Below is a small trained network, with its code and all its weights. Each question gives an input and a class and asks what happens when units are switched off, that is, made to give their printed mean instead of their output.

import numpy as np


def w(rows, s, z=0):
    codes = np.array(rows[::2]) - 128.0
    scale = np.full(codes.shape[1], s)
    scale[-1] = z or s
    return codes * scale


def norm(h):
    return h / np.sqrt((h * h).mean(-1, keepdims=True) + 1e-5)


def f(y):
    return y / 2 * (1 + np.tanh(0.7978845608 * (y + 0.044715 * y**3)))


def log_softmax(a):
    a = a - a.max(-1, keepdims=True)
    return a - np.log(np.exp(a).sum(-1, keepdims=True))


def net(x, mask):
    res = np.array(x, float).reshape(1, 7) / 4 @ E
    u = 0
    for l in range(3):
        y = f(norm(res) @ A[l][:, :-1].T + A[l][:, -1])
        res = res + np.where(mask[u : u + 5], y, B[l][:, -1]) @ B[l][:, :-1]
        u += 5
    return log_softmax(norm(res)[-1] @ U[:, :-1].T + U[:, -1])


A, B = {}, {}
E = w([
[153,149,105,130,109,87,172],'x0',
[168,249,138,189,88,145,150],'x1',
[94,121,106,158,180,105,42],'x2',
[139,84,157,163,166,133,131],'x3',
[85,119,30,196,104,74,118],'x4',
[98,179,120,191,205,116,62],'x5',
[59,169,152,146,76,197,162],'x6',
],0.011)
A[0] = w([
[73,107,93,156,56,128,203,37],'L0N0',
[222,85,145,38,87,135,151,240],'L0N1',
[122,187,203,194,247,220,119,1],'L0N2',
[86,69,146,109,137,156,102,38],'L0N3',
[51,55,154,94,160,190,102,21],'L0N4',
],0.013,0.0039)
B[0] = w([
[129,47,165,207,26,120,121,187],'L0N0',
[165,109,116,86,219,138,213,255],'L0N1',
[9,160,247,225,146,73,177,202],'L0N2',
[111,114,96,113,170,173,92,162],'L0N3',
[118,150,91,103,107,162,27,191],'L0N4',
],0.013,0.0097)
A[1] = w([
[39,78,124,86,132,170,5,2],'L1N0',
[104,204,120,191,99,120,94,143],'L1N1',
[214,91,234,82,87,107,79,2],'L1N2',
[171,226,33,158,147,109,82,17],'L1N3',
[186,186,185,96,49,193,201,75],'L1N4',
],0.013,0.0035)
B[1] = w([
[71,86,126,150,165,246,13,254],'L1N0',
[215,62,176,110,146,35,115,232],'L1N1',
[108,98,62,73,130,93,129,122],'L1N2',
[138,229,14,62,112,73,96,173],'L1N3',
[15,149,134,109,132,214,186,235],'L1N4',
],0.014,0.0064)
A[2] = w([
[105,193,91,94,91,255,206,3],'L2N0',
[168,139,151,50,164,142,115,8],'L2N1',
[145,196,79,182,41,119,143,126],'L2N2',
[184,153,122,130,70,59,45,27],'L2N3',
[67,233,129,208,164,70,107,43],'L2N4',
],0.015,0.0021)
B[2] = w([
[101,250,113,125,64,176,120,254],'L2N0',
[135,89,111,155,97,85,150,170],'L2N1',
[105,34,109,174,122,137,94,181],'L2N2',
[139,180,52,97,106,138,145,181],'L2N3',
[183,182,201,99,102,93,110,236],'L2N4',
],0.02,0.0074)
U = w([
[90,84,132,122,154,183,24,201],'0',
[174,173,77,91,99,78,73,8],'1',
[110,181,141,93,79,200,204,226],'2',
[166,72,124,69,188,124,178,181],'3',
[126,167,252,167,107,85,100,93],'4',
[113,78,122,198,25,126,126,56],'5',
],0.018,0.0018)

Each question gives the input, the list of numbers given to net, and the class t.
The units are the neurons (one row each of A and B). Each row of codes is followed by its name. A weight is (code - 128) times the scale printed after its matrix; where a second scale follows, it is the last column's (A, B and U).
mask holds one flag per neuron, layer by layer. A switched-off neuron (its flag False) gives its mean, the last column of its row in B, instead of its output. The means were averaged over made-up inputs and are rounded, as every weight is.
A unit's drop is (log p(t) with every unit on - log p(t) with that unit switched off) / (log p(t) with every unit on - log p(t) with every unit switched off).
The circuit of an input: a set's keep is (log p(t) with only the set's units on - log p(t) with every unit switched off) / (log p(t) with every unit on - log p(t) with every unit switched off). Starting from the 12 units with the biggest drops (on a tie, the unit counted first), units are removed one at a time, each time the one whose removal leaves the highest keep (on an exact tie, the one counted first), for as long as the keep stays at least 0.8.
units of the circuit, in order: the units of the circuit, biggest drop first
most important unit: the unit with the biggest drop
top k neurons: the k neurons with the biggest drops, biggest first
top k neurons in layer l: the k neurons of layer l with the biggest drops, biggest first
drop when u is switched off: that unit's drop, to one decimal
input [5,6,-6,-3,4,3,1], class 5: most important unit => L0N1
input [8,6,3,5,7,1,8], class 5: top 2 neurons in layer 0 => [L0N0; L0N2]
input [8,-4,0,-6,3,6,4], class 1: top 2 neurons in layer 1 => [L1N1; L1N4]
input [8,8,-5,6,-1,3,6], class 4: units of the circuit, in order => [L0N1; L1N1]
input [7,6,8,3,8,6,6], class 1: top 3 neurons => [L2N3; L1N3; L1N1]
input [2,1,4,5,6,-2,-1], class 1: top 3 neurons => [L0N1; L2N3; L0N2]
input [-6,-3,0,0,6,-2,7], class 0: top 2 neurons => [L1N0; L0N4]
input [8,5,6,3,3,1,6], class 1: top 2 neurons in layer 1 => [L1N1; L1N4]
input [1,5,-5,-8,7,-2,-6], class 5: top 2 neurons => [L2N2; L0N0]
input [-7,-7,-4,-8,6,-5,-1], class 0: top 2 neurons => [L0N4; L1N0]
input [8,-2,8,3,2,-4,0], class 1: top 2 neurons in layer 2 => [L2N2; L2N1]
input [-2,-6,1,6,-7,-6,1], class 3: top 2 neurons => [L0N1; L1N4]
input [-3,5,4,-6,7,1,6], class 1: top 2 neurons => [L2N3; L1N1]
input [-1,8,-7,-5,-7,6,2], class 4: top 2 neurons in layer 2 => [L2N4; L2N3]
input [-7,4,8,5,-8,2,-1], class 4: most important unit => L0N2
input [-8,-3,-7,8,4,8,3], class 4: top 2 neurons => [L0N2; L2N4]
input [-8,8,5,6,2,-6,-8], class 1: top 2 neurons => [L0N1; L0N2]
input [-4,-3,-7,-6,7,-5,5], class 5: top 2 neurons => [L0N0; L2N2]
input [-4,2,7,5,-2,5,-5], class 4: drop when L0N2 is switched off => 0.2
input [2,7,4,-1,-4,2,5], class 4: drop when L2N4 is switched off => 0.0
input [7,5,5,-1,6,-2,0], class 1: drop when L1N1 is switched off => 0.2
input [6,7,8,3,-8,-5,-6], class 3: top neuron in layer 0 => [L0N1]
